Here is a tiny trained network, its code and every weight. The questions are about switching its units off for an input and a target symbol, where a switched-off unit gives its printed mean instead of its output.

import numpy as np


def w(rows, s, z=0):
    codes = np.array(rows[::2]) - 128.0
    scale = np.full(codes.shape[1], s)
    scale[-1] = z or s
    return codes * scale


def norm(h):
    return h / np.sqrt((h * h).mean(-1, keepdims=True) + 1e-5)


def f(y):
    return y / 2 * (1 + np.tanh(0.7978845608 * (y + 0.044715 * y**3)))


def softmax(a):
    e = np.exp(a - a.max(-1, keepdims=True))
    return e / e.sum(-1, keepdims=True)


def log_softmax(a):
    a = a - a.max(-1, keepdims=True)
    return a - np.log(np.exp(a).sum(-1, keepdims=True))


def net(x, mask):
    ids = ['αβγεζηλμτφψ'.index(c) for c in x.split()]
    T = len(ids)
    res = E[ids] + P[:T]
    u = 0
    for l in range(3):
        q, k, v = (norm(res) @ M[l].T for M in (Q, K, V))
        z = softmax(np.where(np.tri(T) > 0, q @ k.T / 3**0.5, -1e9)) @ v
        res = res + np.where(mask[u], z, O[l][:, -1]) @ O[l][:, :-1]
        u += 1
        y = f(norm(res) @ A[l][:, :-1].T + A[l][:, -1])
        res = res + np.where(mask[u : u + 4], y, B[l][:, -1]) @ B[l][:, :-1]
        u += 4
    return log_softmax(norm(res)[-1] @ U[:, :-1].T + U[:, -1])


Q, K, V, O, A, B = {}, {}, {}, {}, {}, {}
E = w([
[108,188,130,112],'α',
[145,156,127,113],'β',
[122,144,175,64],'γ',
[128,134,150,96],'ε',
[110,125,135,174],'ζ',
[250,61,146,54],'η',
[75,116,192,152],'λ',
[88,114,175,140],'μ',
[117,142,120,189],'τ',
[187,96,163,111],'φ',
[76,128,146,144],'ψ',
],0.019)
P = w([
[196,169,56,79],'0',
[99,71,103,87],'1',
[1,59,34,115],'2',
[159,94,152,58],'3',
[177,129,101,25],'4',
[3,113,55,98],'5',
[150,227,172,129],'6',
[155,110,161,152],'7',
[136,6,53,123],'8',
[195,238,141,206],'9',
[124,82,175,79],'10',
],0.0087)
Q[0] = w([
[51,164,116,112],'0.h0',
[41,167,234,159],'0.h0',
[163,254,168,167],'0.h0',
],0.0076)
K[0] = w([
[212,98,115,105],'0.h0',
[117,241,253,152],'0.h0',
[118,114,170,190],'0.h0',
],0.0062)
V[0] = w([
[129,174,122,152],'0.h0',
[197,128,254,121],'0.h0',
[50,117,76,74],'0.h0',
],0.0093)
O[0] = w([
[174,229,92,74,154],'0.h0',
[187,139,65,153,20],'0.h0',
[109,123,67,254,253],'0.h0',
],0.0096,0.0017)
A[0] = w([
[9,151,225,128,186],'0.n0',
[121,205,147,69,93],'0.n1',
[2,58,214,190,217],'0.n2',
[159,168,22,143,8],'0.n3',
],0.0066,0.0013)
B[0] = w([
[199,43,173,206,207],'0.n0',
[70,127,150,149,138],'0.n1',
[154,160,91,1,255],'0.n2',
[185,113,181,172,123],'0.n3',
],0.0076,0.0084)
Q[1] = w([
[116,94,180,69],'1.h0',
[150,170,142,157],'1.h0',
[172,241,254,79],'1.h0',
],0.0066)
K[1] = w([
[118,240,85,72],'1.h0',
[3,97,39,122],'1.h0',
[105,178,112,188],'1.h0',
],0.0078)
V[1] = w([
[161,63,220,115],'1.h0',
[15,104,140,2],'1.h0',
[101,62,202,224],'1.h0',
],0.0055)
O[1] = w([
[10,130,129,116,157],'1.h0',
[101,123,179,171,253],'1.h0',
[112,148,111,217,90],'1.h0',
],0.011,0.003)
A[1] = w([
[178,45,66,166,243],'1.n0',
[48,85,67,204,196],'1.n1',
[2,136,88,83,124],'1.n2',
[176,190,147,165,3],'1.n3',
],0.0087,0.0028)
B[1] = w([
[2,121,24,105,205],'1.n0',
[94,42,121,41,226],'1.n1',
[80,65,95,108,253],'1.n2',
[255,228,250,156,149],'1.n3',
],0.0081,0.0037)
Q[2] = w([
[165,194,89,119],'2.h0',
[154,58,113,64],'2.h0',
[107,246,129,80],'2.h0',
],0.013)
K[2] = w([
[145,1,115,226],'2.h0',
[66,185,69,192],'2.h0',
[165,195,68,251],'2.h0',
],0.0072)
V[2] = w([
[109,33,117,206],'2.h0',
[9,142,175,180],'2.h0',
[124,192,213,78],'2.h0',
],0.013)
O[2] = w([
[43,178,205,158,186],'2.h0',
[149,151,134,254,254],'2.h0',
[149,5,137,113,122],'2.h0',
],0.0097,0.0045)
A[2] = w([
[122,250,231,129,249],'2.n0',
[132,192,37,114,134],'2.n1',
[56,60,150,244,103],'2.n2',
[254,184,166,128,193],'2.n3',
],0.007,0.0018)
B[2] = w([
[118,213,175,230,220],'2.n0',
[255,246,42,50,138],'2.n1',
[226,170,91,120,255],'2.n2',
[31,123,249,128,182],'2.n3',
],0.0065,0.0048)
U = w([
[175,118,132,144,43],'α',
[173,115,151,129,80],'β',
[149,133,125,143,32],'γ',
[160,137,146,116,134],'ε',
[218,66,179,241,188],'ζ',
[1,81,122,146,136],'η',
[164,172,109,132,91],'λ',
[114,221,90,145,151],'μ',
[46,75,113,155,189],'τ',
[115,126,159,130,4],'φ',
[53,191,146,217,110],'ψ',
],0.0088,0.0034)

Each question gives the input, a string of symbols that net reads in full, and the target symbol t.
The units are the heads (3 rows each of Q, K, V and O) and the neurons (one row each of A and B). Each row of codes is followed by its name. A weight is (code - 128) times the scale printed after its matrix; where a second scale follows, it is the last column's (O, A, B and U).
mask holds one flag per unit, layer by layer, with each layer's heads first. A switched-off unit (its flag False) gives its mean, the last column of its rows in O or B, instead of its output. The means were averaged over made-up inputs and are rounded, as every weight is.
A unit's drop is (log p(t) with every unit on - log p(t) with that unit switched off) / (log p(t) with every unit on - log p(t) with every unit switched off).
The circuit of an input: a set's keep is (log p(t) with only the set's units on - log p(t) with every unit switched off) / (log p(t) with every unit on - log p(t) with every unit switched off). Starting from the 12 units with the biggest drops (on a tie, the unit counted first), units are removed one at a time, each time the one whose removal leaves the highest keep (on an exact tie, the one counted first), for as long as the keep stays at least 0.8.
circuit, biggest first: the units of the circuit, biggest drop first
unit that matters most: the unit with the biggest drop
k most important neurons: the k neurons with the biggest drops, biggest first
k most important neurons of layer l: the k neurons of layer l with the biggest drops, biggest first
input ψ φ μ ζ, target ψ: circuit, biggest first : 2.h0, 0.n2
input ψ ζ μ ε ε η ψ ζ ζ ψ μ, target ψ: circuit, biggest first : 2.h0, 0.h0, 1.h0, 0.n2
input μ ζ ζ ψ ζ α ψ ζ ζ ζ μ, target μ: circuit, biggest first : 2.h0, 0.h0, 1.h0, 0.n2
input ψ ζ ζ μ, target ψ: circuit, biggest first : 2.h0, 0.h0
input ζ ζ η ζ ζ ε ζ α, target ζ: most important neuron of layer 0 : 0.n2
input μ ζ ζ τ, target μ: circuit, biggest first : 0.h0, 1.h0, 2.h0
input ψ η β α, target ψ: 2 most important neurons of layer 0 : 0.n0, 0.n2
input ζ α β ζ ζ, target ζ: 2 most important neurons : 0.n2, 0.n1
input ζ ζ ζ μ ψ φ ζ ζ ε ψ ζ, target ζ: circuit, biggest first : 0.h0, 2.h0, 0.n2
input ζ μ ψ ζ ζ ψ μ, target ζ: circuit, biggest first : 0.h0, 2.h0, 1.h0
input ζ ζ ζ ζ ζ ψ ψ μ, target ζ: 2 most important neurons of layer 0 : 0.n2, 0.n1
input ζ ζ ζ α, target ζ: 2 most important neurons of layer 0 : 0.n2, 0.n0
input ζ λ λ γ, target ζ: circuit, biggest first : 0.h0, 0.n2, 2.h0
input ζ μ α ζ ψ ζ ζ ε φ, target τ: unit that matters most : 1.n0
input ψ ε μ ζ α γ ε φ, target ψ: 2 most important neurons : 0.n0, 0.n2
input ψ ψ η ζ ζ γ ψ β λ α ε, target ψ: 2 most important neurons of layer 0 : 0.n0, 0.n2
input ζ ψ ε ζ τ, target ζ: circuit, biggest first : 2.h0, 0.h0
input ζ ζ ε μ β ψ ζ ζ ψ ζ γ, target ζ: 3 most important neurons : 0.n2, 0.n1, 1.n1
input ψ η μ λ, target ψ: 2 most important neurons : 0.n0, 0.n2
input ψ φ β ψ, target ψ: most important neuron : 0.n0
input ζ ζ μ β ε ζ η ψ, target ζ: 2 most important neurons : 0.n2, 0.n1
input μ λ γ ε ζ α ψ ψ, target μ: 3 most important neurons of layer 0 : 0.n2, 0.n1, 0.n0
input ζ λ ψ μ ε η ψ ε ζ ζ β, target ζ: 2 most important neurons of layer 1 : 1.n0, 1.n1
input ζ β ζ ε, target ζ: 3 most important neurons : 0.n2, 0.n1, 0.n0
